Below are the code and all the weights of a small trained network. Each question names an input and a class and asks about switching units off, where a switched-off unit gives its printed mean instead of its output.

import numpy as np


def w(rows, s, z=0):
    codes = np.array(rows[::2]) - 128.0
    scale = np.full(codes.shape[1], s)
    scale[-1] = z or s
    return codes * scale


def f(y):
    return y / 2 * (1 + np.tanh(0.7978845608 * (y + 0.044715 * y**3)))


def log_softmax(a):
    a = a - a.max(-1, keepdims=True)
    return a - np.log(np.exp(a).sum(-1, keepdims=True))


def net(x, mask):
    res = np.array(x, float).reshape(1, 5) / 4 @ E
    y = f(res @ A[0][:, :-1].T + A[0][:, -1])
    res = res + np.where(mask, y, B[0][:, -1]) @ B[0][:, :-1]
    return log_softmax(res[-1] @ U[:, :-1].T + U[:, -1])


A, B = {}, {}
E = w([
[139,143,143,132,139],'x0',
[249,91,194,46,68],'x1',
[110,250,85,78,43],'x2',
[111,106,106,119,113],'x3',
[32,115,224,155,68],'x4',
],0.012)
A[0] = w([
[129,172,101,132,90,49],'neuron 1',
[71,143,189,112,101,70],'neuron 2',
[158,138,91,96,174,28],'neuron 3',
[153,205,96,134,99,121],'neuron 4',
[104,99,191,137,80,93],'neuron 5',
[156,169,54,96,178,124],'neuron 6',
[119,210,98,116,69,129],'neuron 7',
[81,134,174,147,108,79],'neuron 8',
[139,127,123,151,114,127],'neuron 9',
[93,128,154,102,125,3],'neuron 10',
[147,91,134,149,189,67],'neuron 11',
[82,138,179,151,105,48],'neuron 12',
[92,197,129,101,86,70],'neuron 13',
[79,165,84,198,154,77],'neuron 14',
[83,172,95,161,151,58],'neuron 15',
[141,2,151,197,195,98],'neuron 16',
[72,146,176,164,92,72],'neuron 17',
[179,122,153,45,48,86],'neuron 18',
[147,145,136,164,119,60],'neuron 19',
[174,101,158,105,81,4],'neuron 20',
[57,178,78,171,178,92],'neuron 21',
[177,140,47,125,171,93],'neuron 22',
[108,128,99,150,129,77],'neuron 23',
[103,131,161,136,108,24],'neuron 24',
[119,200,69,70,80,116],'neuron 25',
[156,142,74,109,172,21],'neuron 26',
[82,126,109,153,131,84],'neuron 27',
[105,144,109,164,140,62],'neuron 28',
],0.015,0.0037)
B[0] = w([
[77,161,161,104,147,160],'neuron 1',
[131,93,45,212,64,181],'neuron 2',
[128,99,53,199,75,167],'neuron 3',
[79,154,148,119,141,185],'neuron 4',
[156,108,80,166,57,189],'neuron 5',
[117,110,55,222,60,203],'neuron 6',
[37,224,219,110,182,200],'neuron 7',
[125,91,85,177,46,174],'neuron 8',
[124,130,137,110,101,128],'neuron 9',
[125,128,95,139,125,138],'neuron 10',
[72,166,126,120,150,176],'neuron 11',
[125,95,88,171,73,174],'neuron 12',
[61,190,144,140,177,181],'neuron 13',
[227,76,154,64,177,210],'neuron 14',
[179,77,160,76,155,188],'neuron 15',
[4,254,186,94,213,251],'neuron 16',
[133,106,76,186,40,185],'neuron 17',
[201,71,190,40,154,216],'neuron 18',
[123,108,124,117,126,124],'neuron 19',
[207,23,146,65,171,178],'neuron 20',
[232,85,155,27,182,226],'neuron 21',
[105,73,37,208,57,201],'neuron 22',
[154,94,171,131,127,149],'neuron 23',
[134,146,83,185,111,149],'neuron 24',
[74,182,172,126,141,207],'neuron 25',
[139,89,74,194,37,173],'neuron 26',
[172,109,134,119,163,166],'neuron 27',
[161,88,132,88,137,160],'neuron 28',
],0.0089,0.019)
U = w([
[5,161,169,116,160,254],'0',
[222,93,159,76,150,54],'1',
[102,105,70,191,61,74],'2',
],0.018,0.0026)

Each question gives the input, the list of numbers given to net, and the class t.
The units are the neurons (one row each of A and B). Each row of codes is followed by its name. A weight is (code - 128) times the scale printed after its matrix; where a second scale follows, it is the last column's (A, B and U).
mask holds one flag per neuron, in row order. A switched-off neuron (its flag False) gives its mean, the last column of its row in B, instead of its output. The means were averaged over made-up inputs and are rounded, as every weight is.
A unit's drop is (log p(t) with every unit on - log p(t) with that unit switched off) / (log p(t) with every unit on - log p(t) with every unit switched off).
most important unit: the unit with the biggest drop
k most important neurons: the k neurons with the biggest drops, biggest first
drop when u is switched off: that unit's drop, to one decimal
input [6,-7,6,2,-6], class 1: most important unit => neuron 21
input [6,-8,6,-2,-4], class 1: 2 most important neurons => neuron 21; neuron 14
input [6,3,-5,6,5], class 0: 2 most important neurons => neuron 16; neuron 22
input [-7,6,-4,-1,7], class 2: 2 most important neurons => neuron 21; neuron 5
input [3,5,-5,0,4], class 0: 4 most important neurons => neuron 16; neuron 21; neuron 14; neuron 15
input [5,-4,3,-7,-2], class 1: 3 most important neurons => neuron 16; neuron 21; neuron 14
input [-2,3,-2,6,-4], class 2: 2 most important neurons => neuron 21; neuron 14
input [4,1,4,2,-4], class 0: 2 most important neurons => neuron 7; neuron 25
input [3,7,-7,6,5], class 0: drop when neuron 14 is switched off => 0.4
input [8,-3,-2,3,8], class 2: drop when neuron 19 is switched off => 0.0
input [0,-4,-5,6,6], class 2: drop when neuron 8 is switched off => 0.5
